Below are the code and all the weights of a small trained network. Each question names an input and a class and asks about switching units off, where a switched-off unit gives its printed mean instead of its output.

import numpy as np


def w(rows, s, z=0):
    codes = np.array(rows[::2]) - 128.0
    scale = np.full(codes.shape[1], s)
    scale[-1] = z or s
    return codes * scale


def norm(h):
    return h / np.sqrt((h * h).mean(-1, keepdims=True) + 1e-5)


def f(y):
    return y / 2 * (1 + np.tanh(0.7978845608 * (y + 0.044715 * y**3)))


def log_softmax(a):
    a = a - a.max(-1, keepdims=True)
    return a - np.log(np.exp(a).sum(-1, keepdims=True))


def net(x, mask):
    res = np.array(x, float).reshape(1, 5) / 4 @ E
    u = 0
    for l in range(2):
        y = f(norm(res) @ A[l][:, :-1].T + A[l][:, -1])
        res = res + np.where(mask[u : u + 11], y, B[l][:, -1]) @ B[l][:, :-1]
        u += 11
    return log_softmax(norm(res)[-1] @ U[:, :-1].T + U[:, -1])


A, B = {}, {}
E = w([
[82,186,113,164,145,123,141,133],'x0',
[153,130,110,137,112,98,194,69],'x1',
[82,74,2,93,167,66,79,108],'x2',
[66,96,180,128,171,203,98,14],'x3',
[62,67,102,154,63,172,184,162],'x4',
],0.0075)
A[0] = w([
[160,169,136,131,165,115,96,92,106],'0.n0',
[163,130,87,105,106,93,255,26,90],'0.n1',
[90,147,124,76,121,205,24,218,79],'0.n2',
[235,29,137,11,62,163,92,99,77],'0.n3',
[24,78,131,140,62,162,173,127,3],'0.n4',
[110,200,143,204,117,79,68,98,52],'0.n5',
[9,253,113,209,183,91,159,131,47],'0.n6',
[156,116,76,125,50,45,126,197,107],'0.n7',
[61,146,28,88,135,137,95,92,20],'0.n8',
[118,179,98,113,105,133,155,191,81],'0.n9',
[115,91,58,112,121,81,85,121,218],'0.n10',
],0.0078,0.0034)
B[0] = w([
[82,135,146,172,129,109,120,123,170],'0.n0',
[157,190,126,94,79,236,4,163,213],'0.n1',
[200,207,98,106,55,207,92,83,201],'0.n2',
[110,149,110,107,233,181,213,188,178],'0.n3',
[136,66,141,192,103,133,123,181,187],'0.n4',
[137,122,139,148,142,118,161,147,149],'0.n5',
[154,105,105,55,203,207,190,173,215],'0.n6',
[160,124,139,178,153,131,111,178,250],'0.n7',
[123,106,158,79,113,120,148,138,199],'0.n8',
[206,81,158,152,124,126,121,126,171],'0.n9',
[125,132,180,109,87,131,118,161,253],'0.n10',
],0.011,0.0047)
A[1] = w([
[37,122,161,123,157,158,163,102,152],'1.n0',
[145,169,128,148,225,44,81,101,4],'1.n1',
[122,171,216,168,127,188,175,171,135],'1.n2',
[148,136,253,118,80,98,103,227,193],'1.n3',
[139,79,2,91,170,99,83,148,129],'1.n4',
[112,93,46,90,105,80,105,150,55],'1.n5',
[183,222,114,93,192,82,99,88,40],'1.n6',
[138,181,228,63,177,115,107,136,177],'1.n7',
[75,61,151,133,156,197,74,44,99],'1.n8',
[113,89,60,73,152,107,69,134,64],'1.n9',
[156,163,126,110,75,173,99,63,121],'1.n10',
],0.0092,0.0026)
B[1] = w([
[172,162,89,146,137,62,101,156,167],'1.n0',
[70,30,154,181,82,159,148,201,145],'1.n1',
[76,101,112,24,141,77,103,82,236],'1.n2',
[57,148,116,145,178,92,121,2,255],'1.n3',
[173,157,175,107,164,179,201,28,161],'1.n4',
[118,207,207,142,86,114,173,30,142],'1.n5',
[111,65,183,158,87,251,78,148,174],'1.n6',
[102,41,50,155,39,129,204,169,223],'1.n7',
[232,218,123,196,182,35,142,150,197],'1.n8',
[57,188,203,109,63,128,203,46,151],'1.n9',
[160,129,94,110,74,64,103,202,175],'1.n10',
],0.0076,0.0086)
U = w([
[144,140,137,44,236,217,253,170,143],'0',
[180,222,134,86,14,197,54,119,158],'1',
[64,153,179,61,72,33,201,13,155],'2',
[209,171,133,224,186,26,131,147,161],'3',
[77,2,168,205,67,172,130,159,124],'4',
[84,88,49,71,148,72,64,138,142],'5',
[90,138,106,110,115,87,119,148,2],'6',
],0.016,0.0091)

Each question gives the input, the list of numbers given to net, and the class t.
The units are the neurons (one row each of A and B). Each row of codes is followed by its name. A weight is (code - 128) times the scale printed after its matrix; where a second scale follows, it is the last column's (A, B and U).
mask holds one flag per neuron, layer by layer. A switched-off neuron (its flag False) gives its mean, the last column of its row in B, instead of its output. The means were averaged over made-up inputs and are rounded, as every weight is.
A unit's drop is (log p(t) with every unit on - log p(t) with that unit switched off) / (log p(t) with every unit on - log p(t) with every unit switched off).
The circuit of an input: a set's keep is (log p(t) with only the set's units on - log p(t) with every unit switched off) / (log p(t) with every unit on - log p(t) with every unit switched off). Starting from the 12 units with the biggest drops (on a tie, the unit counted first), units are removed one at a time, each time the one whose removal leaves the highest keep (on an exact tie, the one counted first), for as long as the keep stays at least 0.8.
units of the circuit, in order: the units of the circuit, biggest drop first
unit that matters most: the unit with the biggest drop
k most important neurons: the k neurons with the biggest drops, biggest first
drop of u: that unit's drop, to one decimal
input [0,6,5,1,5], class 1: units of the circuit, in order -> [0.n1]
input [-6,0,-1,2,-7], class 4: 3 most important neurons -> [0.n6, 1.n1, 1.n7]
input [-1,-3,5,-4,5], class 2: 2 most important neurons -> [1.n3, 0.n1]
input [1,7,-2,8,2], class 3: 2 most important neurons -> [1.n8, 0.n2]
input [-3,-1,-3,5,-3], class 3: units of the circuit, in order -> [1.n8, 0.n10]
input [-3,-7,-3,-8,-2], class 3: 3 most important neurons -> [0.n7, 0.n1, 1.n3]
input [-1,-7,7,-1,-6], class 1: 3 most important neurons -> [0.n2, 1.n6, 1.n2]
input [-5,7,-8,0,-7], class 2: 2 most important neurons -> [0.n2, 1.n2]
input [7,-6,7,8,5], class 3: 3 most important neurons -> [1.n8, 1.n0, 0.n1]
input [-5,-5,-2,-7,3], class 3: units of the circuit, in order -> [0.n7, 1.n3]
input [6,0,7,-1,0], class 2: 2 most important neurons -> [0.n3, 1.n9]
input [8,7,-7,1,-6], class 0: 3 most important neurons -> [0.n6, 0.n2, 0.n10]
input [0,3,-6,-2,-7], class 4: 2 most important neurons -> [1.n6, 0.n10]
input [7,-2,0,-2,3], class 0: units of the circuit, in order -> [0.n6]
input [3,-6,-3,7,5], class 3: 2 most important neurons -> [1.n8, 0.n1]
input [6,-5,-5,-1,3], class 0: 2 most important neurons -> [0.n6, 0.n1]
input [-6,-2,-7,2,-4], class 2: drop of 0.n6 -> 0.7
input [0,-7,-2,1,3], class 1: drop of 0.n2 -> 3.2
input [-5,2,-8,8,-4], class 2: drop of 1.n2 -> 1.9
input [-7,-2,-7,-8,-4], class 3: unit that matters most -> 0.n6
